Each row has a class, written after it.
[ -86    4  -80   32 -182  188  179  -86  181 -219  263 -206 -314  252
 -233 -335 -194  230  304  299 -147 -338 -174 -115  134   -5  112  -71
 -256  -69 -295  128   25   17  -32  -63  195  270  -90]  F
[-199 -210  172  200  -22 -139  -40 -117 -110 -252  891  205  -45 -209
  200 -744  759  423  564  328 -439 -344  220  331 -500 -128   84 -491
  159  221  -15   57 -300  -62  218  677  120 -291  143]  E
[ -87 -151  117  170   -4  -99 -129  -11 -119 -141  513  223   36 -110
  118 -413  545  267  325  208 -256 -181  160  268 -346  -89  -11 -223
  175  173   79  -33 -178  -72  112  341   44 -257   67]  P
[ 140  -67  -59   32  165 -311 -203   50 -198  104  108   33  236 -326
  278  167  410 -103  -71 -248  130  206  169  220 -353  -27   61 -247
  422  153  198    4 -115  -72  120  324 -200 -284  105]  J
[ -35  -31  -25  123 -175   40  235 -115  155 -219  599  -87 -272  189
 -211  -71  -16  200  593  202  -65 -314 -253  -40 -120 -148  156 -177
 -216  -13 -247  151   73  -63   45  315  239  128  -88]  G
[ -55   91 -123 -172  -52  156   61  101  128   39 -180 -173   21  120
  -42    2 -448  -12  -84   -6  102    6 -131 -109  183   83  107  139
 -141 -110   14   81  114  215  -39 -270   13  142   32]  J
[-120 -150   87   51   44 -144  -87 -103  -40   10  336  -16 -112 -232
  328 -412  441  228  139  162 -241 -218  268  170 -180   28  -72 -260
  177  187   52   52 -211   12   84   95   -4 -190    0]  C
[-114   63   83  -80 -132  128  -16 -192   76  -21  -93  -95 -153   50
   56 -127 -162  105  -85   10  -92 -143  -31 -105  181   86  -91  135
 -119  -72 -104   85    9  152   24 -291   36  180   25]  G
[ -56  152  -80   59 -172  294  -82 -234  117  -26  -74  -80 -145  211
 -137   21 -333   -7  180   43  153  -78 -252 -205  216   70    8  241
 -260 -114 -187  -37  166  236  -11 -307  160  331  -75]  F
[ 147   47   99  -55   94  -75 -158   21 -153  121  -84   84  116 -263
  314   61  193  -21 -150 -253  110  187   37   73 -165  -55  -11  -61
  201   97  114  -37  -83   52   58   64 -146 -165  145]  K
[   2   49  -98  105  -11   36  141 -145   -2 -159  168 -115 -108   94
  -96  122  -48  -59  354  -62   40  -38 -160  -23  -65   -6  130  -68
   -9   49 -209  -20   86  -91  -84  116  180  171 -274]  G
[  48  -72 -127   -2  -69 -245   11  139  -64  -60  484  -58  267 -113
   57  158   95   40   88 -119   -8   14  -30  203 -383 -125  349 -237
  294   84  215  187  -80    9  198  341 -144 -271  141]  A
[ 193 -204   60   47  249 -474 -200  146 -313  144  268  200  393 -465
  395  162  663  -96 -162 -259   44  253  297  333 -496  -70   85 -377
  568  227  349  -20 -215 -164  168  543 -298 -555  182]  W
[-13  -8  72  73 -49  -2 -21 -69 -44   0 217  13 -30 -58  56  47  30  31
 104 -18  26 -61 -99 -19 -66 -44 -21 -80 -38  24 -67  73  48 -13  91 121
  65  11 -54]  U
[ -67   38 -161   60  -90    9  243  -97  -13 -337  274 -109 -103  240
 -264  -94 -148   64  332  145 -166 -142 -128  -42  -46  -66  168 -184
  -47  -66 -325   32   -4 -231 -122   60  214  201 -159]  F
[ -21  -80    1  -81  -14 -100   21  239   86  256   17  -35  -15 -145
  215 -139   39  140 -345  124 -132 -117  269   50   67  149 -128   26
   73  -19  173   40  -98  199  138 -156 -183 -139   79]  A
[-103    8  129  124 -198  251  137 -347   72 -460  375  -79 -319  364
 -345 -340  -93  311  698  248 -251 -371 -344 -123   -7 -218   63 -100
 -309   -1 -426   55   69 -123  -52  160  431  340 -184]  R
[-121   21  145  -49   11   57 -133 -107  -44  228 -213   47 -109 -125
  194 -219  129   95 -179  155  -63  -54  239  -35  188  151 -317   72
  -35   20    7  -62   -3  171    5 -307    6   97  132]  K
[ -91   17    4   75 -159   83   -3 -203  -73 -147  176    4  -89  168
 -186  -74  -51  127  318  128 -105 -164  -83   -6   19  -90  -80  -18
  -63  -30 -166   14   13  -41  -42  -46  147  121  -35]  P
[ -81 -189  177  130   49 -100    0 -135  -96 -192  538  198  -21 -115
   97 -512  532  253  425  242 -282 -244  148  174 -341 -130   17 -361
   65  167  -54  -25 -181 -180  132  476  150 -224   48]  E
[-100   -7   96  -16  -30 -180 -211   -8  -95  170  133  180  112 -195
  299 -209  289  157    0   57 -164   15  268  156 -166  -49 -108  -52
  224   97  157  124 -166  146  116  -24 -138 -165  218]  J
[ -37 -145  125  165    9 -133  -14 -208   -8  -87  612   46  -43   18
   60 -211  354  179  421  171 -144 -215  -55  101 -221 -160  105 -279
   22   96  -66  197   -5  -81  165  320  167  -43    0]  W
[ 118 -116 -124  170  136 -205 -232  -40 -147   13  266   -2  207 -174
  115  304  318 -130  140 -232  234  151   -1  208 -286  -39  109 -221
  282  137  133   64  -33  -83  182  321  -72 -260   60]  F
[ -62  103 -142 -230   13  -29  -61  128   63  481 -540 -209   92 -173
  311  225 -341 -161 -717 -155  182  190  233 -112  352  287 -152  311
  103 -134  253   37   49  378  -41 -680 -295   52   65]  U
[  40  -18 -105  188  -18    8  116 -117   13 -266  492  -48 -171  112
 -163  -33  176    6  605   18   67 -175 -211  -27 -280  -76  308 -298
  -98  153 -256   70   51 -206  150  465  274   77 -121]  D
[ -74  252 -214  -45 -221  378   37 -256  142   85 -524 -326 -154  271
 -197  473 -796 -287 -191 -140  332   90 -355 -361  529  137  -46  471
 -343 -220 -201   54  327  210 -179 -769   80  500 -215]  P
[  46  -74  167   -3   43  -17   15    6  -23  -73  250  143 -136 -143
  193 -421  347  177  278  138 -145 -133   74   73 -269  -18   37 -245
   63  186  -48 -127 -156  -57  110  248   58 -175   52]  A
[ -29   61 -112  -49 -254  285  194 -222  205 -305  137 -281 -226  354
 -411   -2 -463  132  367  113   -8 -232 -409 -186  218 -158  207   64
 -326 -251 -233  182  199   19 -147 -161  239  330  -96]  D
[ -42  -82   87   80   -8  -62   31  -72  -10 -123  266  101 -106   57
   16 -254  186  180  250  149 -194 -158   43   55 -156  -88  -29 -137
   19   94 -103  -44 -113 -113   45  147  121  -57  -85]  R
[ 137 -185  -23  123  256 -351  -69  157 -210   29  333  114  248 -331
  293  -36  585  -26   71  -97  -30  105  252  322 -454  -27   87 -339
  444  194  174  -28 -243 -179  153  545 -141 -442   -5]  A
[ -56   23  -65   38 -102   93   74 -170   -6 -134   63 -112    1   68
 -128  177  -99  -72  134  -97   28   15 -169  -66   -8  -24  109  -26
  -58   21  -95   39   37  -81   -7   71   74   87  -71]  W
[ 130    4  -93   72  -61   13   78 -197  -65 -264  242 -116  -81  112
 -224  129  -73  -45  413  -88   97   -4 -292  -51 -195 -118  231 -271
   48   27 -272  -74   87 -302  -46  291  204   59 -134]  J
[  25   13   14   42   87  -78 -138   30 -117   96  -17  158  131  -98
   65  168  144  -65 -122  -94   79   53   35   21  -30    1  -49   26
    9  -10  125  -84   57   17   35  -46  -32  -25   89]  N
[  -4   55   43  -87  -53  -12  -78 -148 -108  -28   90  -17   21 -253
  292    0  132   -2 -126 -186   19   46  -17   12 -183  104  179 -161
  160   90   51  -23  -36   96  122   -4 -103  -99   86]  G
[  20   95 -310  -98  -35  113  113  -23  133  132 -370 -283  -14   89
  -81  366 -472 -223 -227 -136  305  108 -123 -176  273  137   91  257
  -87 -144    1   19  172  128 -154 -364  -49  155 -122]  G
[ -82  126  -99   11 -327  318  378 -145  275 -215   69 -290 -395  503
 -451 -116 -588  146  336  334 -132 -341 -314 -337  345   39   79  121
 -449 -205 -412   94  189   -8 -149 -290  279  476 -256]  P
[ -25  -58  -80   99    0  -43  -90 -205   93  189  133 -152  -24  -99
  147  241   18  -90  -14 -110  171    6  -13    0   44   32    6   47
    8   -3   83  178   77  132  149 -119  -19   11 -114]  E
[ -49   78 -107  -24   -9   99   -1 -128  100   84 -103  -93 -137   29
   34   62 -175  -63  -30  -25  132  -26  -48 -121  168   71  -50  110
 -145  -81  -83   12  130  141  -46 -252  101  199 -100]  J
[ -85  166  -43    3  -52   95  -17  -75  -27   26 -130    2  -96   48
 -101   18 -115    6  -16  -18    2   54  -63  -53   22   94  -45   56
    1   29 -110 -133  100   49  -39 -220  116  203  -19]  N
[ 188  197 -325  -36   49  189  -65   -9  148  270 -744 -289   48  172
 -166  805 -672 -455 -325 -357  616  348 -245 -272  460  164  -67  456
 -181 -202   10   12  326  155 -116 -566  -82  265 -142]  F
[  25   91 -142  -57   -1   36    7  -82   36  198 -238 -188  -59  -59
  116  311 -266 -155 -208 -173  243   57  -60 -193  238   99  -57  141
 -119 -109  -20   60  143  179  -53 -329   -4  157 -140]  D
[ -89 -114   81   44   58 -127 -101  -57   -8  265   15   21  -50 -272
  415 -207  393   92 -100   82 -117 -103  390   71   36  130 -246  -46
  107  102  197   45 -188  142   83  -91 -139 -212   10]  P
[ -82  -52  -38  -67  -70   31   29  140   52   79  111   -8  -12 -101
  126 -171  -17  138  -84  101  -90 -131  140   56   31  103  -18   12
  -36  -38  100   61  -76  216   87   -6 -103  -84   99]  E
[-143 -185  160   87   37 -130 -149 -100  -32 -107  464   45   17 -207
  323 -545  537  269  105  168 -351 -193  315  250 -239  -15   55 -292
  233  125  139   71 -242   28  223  218  -41 -243  141]  F
[  70  -53  -39   11  105 -267 -204   51 -155  212   72   28  313 -378
  356  322  296  -98  -95 -341  149  239  205  198 -272  -20   -2 -133
  366  149  317  127 -128   65  206  217 -267 -365   78]  E
[ -20   99  -90   23  -59   77  -42 -112  -46   -8  -34  -30    7    4
  -41  235 -123 -111   31 -106  159   80 -144  -88   10    3   42   62
  -51  -41  -46   30  129   51  -13 -112   30  138   -1]  U
[ -25   75 -246  120 -170   91  171 -121   10 -468  567 -190  -68  226
 -287   73 -114   17  672  -35   44 -139 -415   -9 -375 -129  526 -318
  -59   60 -196  148   89 -139   96  405  214  134  -12]  U
[ -74   74   56 -146   22  213   22 -142   87  137 -358 -140 -132   56
   67  -43 -305   12 -275   35   62  -62  -96 -226  399  136 -170  179
 -277 -155  -55  -10  150  288  -69 -520   59  273  -15]  R
[  -6   75 -148  -36   51   37 -108  -43   17  239 -352 -144   59  -88
  166  260  -95 -176 -266 -150  255  184   67  -70  202  109  -38  172
   62  -39  132   83   58  195  -43 -339 -149   11  -17]  P
[-116  -51  152  103 -114  164  105 -319   75 -338  508  -23 -259  133
 -117 -463  155  293  709  240 -209 -311 -151   32 -155 -166   54 -215
 -151   68 -284   64  -66  -90   44  318  306   39 -109]  G
[ -58   77  219  -70 -244  174  -48 -243 -133 -256  265  129  -66    1
    9 -296  -70  228  340   14 -145 -147 -224  -78 -179 -115  114 -136
 -117   94 -168  -30  -58  115   85  170  163   20  114]  R
[ -86   78  -74   67 -114  226   40  -28   82   14 -130  -28 -201  179
 -187    3 -285  -32   93  133   12  -75 -115 -156  236  113  -70  191
 -251  -55 -206  -56   90   40  -43 -239  117  252 -137]  N
[ -47  -74  120   87  -49 -180  -42  -29 -100   -9  470  134   -9 -131
  221 -156  257  216  273   37 -206 -152  113  155 -241  -92  -27 -197
  127  108    4   86 -147   14  140  260   16 -139  -84]  E
[   0 -118  -66   21 -108  -44  120  125   28 -195  442  -25   85  116
  -88 -289   20  224  213  208 -261 -213  -28   86 -166 -141  208 -161
   47   -6  -16   79  -79  -35   47  111   43  -65   83]  F
[  48   73   11  -38  -53   45   29 -146   66  277  -81  -28 -129  -29
  142  181 -218  -88  -91   -4  180    2 -102 -199  208   56  -69  122
 -142 -107  -64   23  160  195   14 -266   21  188  -63]  K
[  19   34    3   -7   42   28 -130 -197  -39   68  -31 -148   81 -133
  142  308  -44 -115  -63 -247  228  152 -151  -14    1  -28   94   31
   74   25   57  122   98  143   69  -25  -26   11    6]  C
[-160   55   66  196 -194  115   72 -131    5 -353  554  121 -171  322
 -273 -396   49  358  706  300 -329 -313 -184   35 -161 -243    0  -97
 -213   40 -296   59  -12  -66   -5  247  341  228  -36]  K
[ 144 -107 -117   59  299 -237 -113  122 -142  135  -56  -29  205 -198
  171  132  320 -131  -95 -140  197  235  177  178 -213   60    6 -188
  350  145  156 -124  -65  -94   12  189 -104 -281  -31]  R
[ 165 -219  108  230  240 -443 -164   13 -208   37  652  219  253 -389
  389  150  734  -42  156 -256   28  124  129  346 -607 -121  170 -467
  438  288  252   50 -126 -189  335  787 -102 -498   90]  K
[   0  240 -123 -207 -140  392   61 -132  149  158 -723 -243 -195  101
  -59  226 -721 -204 -350  -85  293  118 -247 -405  559  176 -113  435
 -331 -232 -188  -86  227  291 -217 -732   12  456 -124]  F
[ -82   95  -87 -215 -150  268  151   84  219  176 -452 -298 -191  144
  -82  -89 -534   60 -334  188   30  -79  -15 -268  501  154 -113  269
 -288 -174  -84   97   75  292 -120 -589  -55  262  -27]  R
[  66  -77    3   64   99 -255 -168  -47 -153  -36  413   20  297 -259
  219  278  301  -39  144 -330  163  193 -110  247 -432 -222  205 -246
  372  170  221  179   -9  -36  125  406  -83 -312   49]  U
[-151  102  -30  -69 -160  239  183 -250  154  -69  -84 -156 -219  291
 -172  -35 -421  106   98  150  -64 -244 -206 -295  356  -28  -67  250
 -383 -179 -256   74  177  137 -166 -503  247  430 -206]  G
[ -10  115  -61  -29  -17   30   40  -35  102  279 -212 -120  -62  -15
   48  265 -229 -129 -177  -83  255   52  -35 -164  218  122 -153  187
 -111  -42    0   55  163  188  -14 -293   24  161 -109]  P
[ 156 -236  167  272   84 -407 -210   35 -289 -287  868  317  260 -160
  100 -117  794  229  448  -84 -214  -65   75  413 -750 -289  176 -498
  450  253  104   33 -240 -411  304  899  -16 -510   93]  U
[-101  -51   49  170  -75  -10  103 -175    6 -215  525  -33 -193  109
  -49 -385  257  295  608  259 -224 -313   12   33 -191 -129   36 -266
  -74   96 -180  133 -108  -51   73  372  250    3  -90]  P
[  69  236 -270 -141  -30  247  135 -109   64   45 -573 -322  -31  257
 -264  457 -746 -313 -253 -178  390  167 -364 -382  413  166  124  265
 -268 -233 -198  -86  356  122 -198 -500   91  483 -207]  E
[ -89  127  -53  165 -297  214  131 -296    7 -501  348   19 -239  448
 -445  -73 -242  124  717  111 -184 -256 -331  -96  -99 -138  124   -5
 -244  -28 -468    4   44 -208   -8  136  365  331 -204]  G
[-107   35  -80 -131   -1   -6  -19 -109   88  333 -364 -187    7 -171
  250  180 -231  -98 -479  -66   67   75  208  -74  353  103 -193  260
  -11 -165  161  213   49  291  -45 -534 -165  103 -107]  E
[  95   16  -43   21  -72  -12   -6 -277  -59    6  125 -143    8  -11
   18  272  -39 -112  159 -137  183   22 -216 -141  -48  -54  138 -126
    4   26  -95   23  141  -38   33    8   95   94  -96]  W
[  87  -46  -89  -24  170 -264 -159  195 -130  269 -183  -26  244 -315
  319  172  257  -86 -445 -235   78  213  314  202  -89   94  -87   -8
  341   56  302   43 -169   58   79   -6 -318 -253   68]  E
[ 176   32 -107 -127  172   14 -133   64  108  542 -647 -137  -27 -169
  310  363 -237 -293 -533 -190  455  270   80 -198  337  233 -169  269
  -27  -70  176  -39  114  270   20 -540 -214  -19  -13]  R
[  10  -75  -29   24   46  -85   35  -53  -35   64   -2  -59  -37  -63
   24  -39  105  -13  -62   79  -46  -36  147   -7   62   60  -73  -60
  101  -22  -65  -57  -53 -108  -56  -70    9  -18  -91]  A
[ 121  164 -202 -135   87   22 -106  -44  -62  199 -556 -215   96 -180
  173  476 -234 -354 -397 -382  399  314  -76 -150  135  160   96  111
  133  -72  116 -105  119  125  -76 -317 -200  103  -14]  N
[-108   81  -20 -114   67  -41  -74   49   84  489 -403  -64  -42 -243
  369   87  -58 -106 -474   -9  136   59  261 -127  334  178 -254  278
  -12  -67  134   94   20  338  -11 -507 -181  144  -33]  N
[ -40   43 -227  -71 -115  124  198  118  147   39 -170 -227 -138  228
 -216  -24 -390   73  -53  186  -23 -130  -23 -148  299   27    1  185
 -179 -198 -127   83   43   50 -156 -333   49  210 -148]  D
[  80 -140  107   51  142 -152 -120   47 -122   57   37   87   81 -148
  189  -67  315   31 -111   -5  -79   36  146   87 -116  -44  -49 -122
  133   66  125   56 -115  -95  108  118 -120 -196   81]  U
[ -51  125 -135 -101 -287  204  114 -233  108 -221   86 -301 -154  252
 -264   37 -393   91  206   51   55 -156 -322 -195   97  -28  264  -33
 -158 -111 -224  160  143   49  -42 -207  138  253   24]  G
[  23   50  -76   83  -24   28   -5  -88  -66  -41   38   81   45   53
 -121  197  -29 -123  156  -49   88   59 -104  -41  -72    8   58   13
  -20   12  -64 -131   92  -91   16   -1  100   56  -40]  A
[ -69  153  -57   32 -151  122  -54 -137 -104 -170  -45   82  -34  113
 -113  -41  -87   27  280   26  -76  -66  -75  -98  -19   10  -22   55
  -72  -19 -177 -141   -9  -14  -46  -53   98  209  -31]  C
[ -68  168  -95  -92    2  247   89  -61  138  266 -624 -163 -231   29
   49  161 -438 -187 -362   38  201   69  -22 -342  492  282 -218  280
 -300 -139 -134 -127  201  211 -112 -599   35  363 -149]  F
[ -35   67 -156   94 -275  191  181 -159   14 -525  492 -179 -106  295
 -384    7 -242   99  673   29  -32 -222 -413  -57 -213 -155  409 -221
 -174    2 -245  144   83 -139   20  354  242  135  -27]  P
[ -20    2  -45  -10 -158 -109  -62   -7    7  105  235  -33   84 -173
  182   42   60   44    5  -66  -19    8   82   86 -169   26  143  -73
  183   30  135  193 -110  148  223  121 -204 -142  138]  E
[ -79  163 -193   14  -90  335  277 -232  170 -180 -273 -367 -387  409
 -436   96 -587  -32  240   97  122 -140 -309 -305  472   38  -84  186
 -419 -201 -460  -46  222  -34 -361 -343  352  554 -416]  R
[  22  104 -211   46 -176   26  210  -16  110 -137  278 -204   -6  265
 -379  376 -469  -25  239 -108  125  -87 -360 -118   21 -104  181   35
 -200  -74 -159  190  202  -30   -8   89  202  210 -155]  C
[-104  209 -226  -31 -192  347  293 -186  167 -174 -214 -290 -262  407
 -470   74 -639  -51  244  125   99 -139 -330 -333  382   77   60  235
 -370 -191 -420 -106  222    2 -311 -307  327  544 -314]  C
[ -49 -159  187  140  -24 -168  -77  -93 -160 -265  679  228  -31 -191
  125 -400  619  275  508  101 -305 -200  100  258 -497 -192   66 -420
  216  222  -80    2 -250 -258  166  613  105 -229   24]  J
[-102    3  -40   68  -50   50  -10  -61  -35  -62   76   -2 -103   31
  -99   15   20   29  116   75   -1  -37  -39    3  -16    8  -20  -48
  -51   28 -113   -4   27  -87   -4  -31  104   51  -10]  D
[  78 -181   91   38  238 -249 -243  183  -93  362   21  161  145 -453
  521  -48  591  -46 -274  -52   69  129  353  221 -179   75 -118 -104
  294  129  336  -26 -150   88  239  125 -287 -370  206]  D
[  89  120 -128  -30   58  -92 -132  -78    7  333 -268 -158  132 -183
  245  662 -160 -324 -356 -456  407  327  -28  -56  108  115   60  168
  152  -15  208   93  151  180   57 -238 -179   25  -29]  K
